Below is a small trained network, with its code and all its weights. Each question gives an input and a class and asks what happens when units are switched off, that is, made to give their printed mean instead of their output.

import numpy as np


def w(rows, s, z=0):
    codes = np.array(rows[::2]) - 128.0
    scale = np.full(codes.shape[1], s)
    scale[-1] = z or s
    return codes * scale


def norm(h):
    return h / np.sqrt((h * h).mean(-1, keepdims=True) + 1e-5)


def f(y):
    return np.maximum(y, 0)


def log_softmax(a):
    a = a - a.max(-1, keepdims=True)
    return a - np.log(np.exp(a).sum(-1, keepdims=True))


def net(x, mask):
    res = np.array(x, float).reshape(1, 6) / 4 @ E
    u = 0
    for l in range(4):
        y = f(norm(res) @ A[l][:, :-1].T + A[l][:, -1])
        res = res + np.where(mask[u : u + 6], y, B[l][:, -1]) @ B[l][:, :-1]
        u += 6
    return log_softmax(norm(res)[-1] @ U[:, :-1].T + U[:, -1])


A, B = {}, {}
E = w([
[93,155,3,108,179,142,75],'x0',
[126,138,137,123,123,132,126],'x1',
[130,129,131,127,123,129,126],'x2',
[122,170,95,196,98,67,121],'x3',
[124,154,151,115,114,139,121],'x4',
[141,181,110,153,121,233,128],'x5',
],0.0053)
A[0] = w([
[253,95,224,96,174,164,129,169],'L0N0',
[125,201,176,159,92,73,192,148],'L0N1',
[69,105,149,238,135,240,101,163],'L0N2',
[86,108,102,98,115,123,143,25],'L0N3',
[225,141,129,143,98,182,185,9],'L0N4',
[134,189,105,83,133,143,158,94],'L0N5',
],0.0047,0.0015)
B[0] = w([
[111,171,47,84,194,57,202,253],'L0N0',
[171,59,144,153,104,97,100,222],'L0N1',
[235,203,104,141,186,248,164,249],'L0N2',
[149,108,16,42,105,188,125,140],'L0N3',
[3,99,90,174,36,173,217,190],'L0N4',
[176,83,101,196,175,124,80,173],'L0N5',
],0.005,0.0031)
A[1] = w([
[131,149,171,183,142,216,198,102],'L1N0',
[65,71,108,165,195,142,175,234],'L1N1',
[27,143,69,128,172,135,1,250],'L1N2',
[78,119,137,72,185,142,194,141],'L1N3',
[177,99,157,71,176,143,93,209],'L1N4',
[124,130,152,142,77,102,201,206],'L1N5',
],0.0045,0.0014)
B[1] = w([
[78,85,90,102,58,149,190,225],'L1N0',
[141,117,181,102,8,148,140,201],'L1N1',
[125,123,118,44,43,80,95,253],'L1N2',
[155,140,158,86,192,107,166,196],'L1N3',
[71,2,123,170,131,193,147,178],'L1N4',
[100,77,79,146,162,151,121,197],'L1N5',
],0.0069,0.0039)
A[2] = w([
[143,48,92,108,78,176,141,57],'L2N0',
[124,99,138,2,155,197,83,15],'L2N1',
[115,122,188,241,109,128,139,107],'L2N2',
[157,138,110,165,120,178,165,154],'L2N3',
[144,174,40,96,124,200,88,168],'L2N4',
[111,78,163,88,112,57,108,254],'L2N5',
],0.0069,0.00063)
B[2] = w([
[34,121,165,127,168,116,113,241],'L2N0',
[1,62,82,203,99,49,123,233],'L2N1',
[40,111,79,188,160,123,130,177],'L2N2',
[80,224,96,163,35,164,75,203],'L2N3',
[230,13,181,173,191,146,178,254],'L2N4',
[136,194,134,94,128,125,55,227],'L2N5',
],0.006,0.0055)
A[3] = w([
[74,131,133,162,166,113,82,33],'L3N0',
[118,42,182,147,165,50,84,203],'L3N1',
[72,77,253,41,227,171,209,226],'L3N2',
[252,136,67,142,73,187,185,173],'L3N3',
[176,155,109,120,104,211,218,165],'L3N4',
[247,76,9,119,75,66,204,249],'L3N5',
],0.0058,0.0021)
B[3] = w([
[176,100,212,65,160,94,222,155],'L3N0',
[202,177,84,184,181,138,215,254],'L3N1',
[217,175,175,98,118,195,22,244],'L3N2',
[148,76,181,117,213,67,109,203],'L3N3',
[94,158,117,54,103,3,89,213],'L3N4',
[131,214,224,95,104,208,99,212],'L3N5',
],0.0062,0.0052)
U = w([
[254,159,225,107,213,157,89,248],'0',
[35,54,95,58,167,33,108,132],'1',
[69,170,208,29,66,192,182,74],'2',
[122,29,84,184,166,215,118,158],'3',
[175,170,148,212,166,27,234,42],'4',
[168,225,74,93,40,58,44,82],'5',
[23,163,87,239,53,147,161,104],'6',
],0.015,0.0016)

Each question gives the input, the list of numbers given to net, and the class t.
The units are the neurons (one row each of A and B). Each row of codes is followed by its name. A weight is (code - 128) times the scale printed after its matrix; where a second scale follows, it is the last column's (A, B and U).
mask holds one flag per neuron, layer by layer. A switched-off neuron (its flag False) gives its mean, the last column of its row in B, instead of its output. The means were averaged over made-up inputs and are rounded, as every weight is.
A unit's drop is (log p(t) with every unit on - log p(t) with that unit switched off) / (log p(t) with every unit on - log p(t) with every unit switched off).
The circuit of an input: a set's keep is (log p(t) with only the set's units on - log p(t) with every unit switched off) / (log p(t) with every unit on - log p(t) with every unit switched off). Starting from the 12 units with the biggest drops (on a tie, the unit counted first), units are removed one at a time, each time the one whose removal leaves the highest keep (on an exact tie, the one counted first), for as long as the keep stays at least 0.8.
circuit, biggest first: the units of the circuit, biggest drop first
most important unit: the unit with the biggest drop
k most important neurons: the k neurons with the biggest drops, biggest first
top k neurons in layer l: the k neurons of layer l with the biggest drops, biggest first
drop of u: that unit's drop, to one decimal
input [8,6,8,-5,6,1], class 3: circuit, biggest first -> [L2N4 L2N1]
input [4,0,-2,-7,4,0], class 1: circuit, biggest first -> [L2N1]
input [4,-4,7,-6,7,3], class 3: circuit, biggest first -> [L2N1 L2N4]
input [-3,-6,3,1,5,0], class 4: 2 most important neurons -> [L0N1 L0N2]
input [8,8,-8,-3,8,3], class 3: circuit, biggest first -> [L2N1 L2N4]
input [-8,-7,-5,-2,-2,-7], class 0: 2 most important neurons -> [L3N2 L2N1]
input [4,-5,3,0,7,6], class 3: top 2 neurons in layer 2 -> [L2N4 L2N3]
input [0,2,2,-2,-5,4], class 2: 4 most important neurons -> [L1N0 L2N3 L0N4 L3N4]
input [-8,5,4,0,-5,-8], class 0: 3 most important neurons -> [L2N1 L3N2 L2N3]
input [-4,-2,-8,-1,-3,3], class 2: 3 most important neurons -> [L0N0 L2N1 L0N4]
input [0,-4,-8,3,-5,-2], class 4: top 4 neurons in layer 3 -> [L3N2 L3N1 L3N4 L3N0]
input [-5,-6,1,1,-4,7], class 6: 4 most important neurons -> [L2N3 L0N4 L1N2 L3N2]
input [-1,3,5,-4,4,-6], class 0: 2 most important neurons -> [L3N2 L1N2]
input [-4,-1,2,3,-7,1], class 6: most important unit -> L2N4
input [3,0,-5,7,-4,8], class 0: 2 most important neurons -> [L2N4 L3N3]
input [8,-8,5,3,-6,7], class 0: 2 most important neurons -> [L2N4 L3N5]
input [-8,-8,-6,0,-3,-6], class 0: 2 most important neurons -> [L2N1 L3N2]
input [6,-4,5,5,-8,-1], class 5: 2 most important neurons -> [L1N2 L0N2]
input [6,-4,6,3,8,-5], class 5: 2 most important neurons -> [L1N2 L2N0]
input [-5,3,-3,-2,3,-4], class 0: circuit, biggest first -> [L3N2]
input [1,-4,-4,7,2,6], class 0: 3 most important neurons -> [L2N4 L2N1 L3N3]
input [2,3,0,-5,0,4], class 3: 2 most important neurons -> [L2N1 L2N4]
input [-3,3,-7,1,4,4], class 6: top 2 neurons in layer 2 -> [L2N3 L2N0]
input [-3,-7,-8,5,-4,1], class 6: drop of L1N2 -> 0.3
input [-3,2,7,5,4,1], class 6: drop of L2N0 -> 0.0
input [-4,-3,5,-1,-3,5], class 2: drop of L0N0 -> 0.5
input [4,6,1,3,5,5], class 0: circuit, biggest first -> [L2N4]
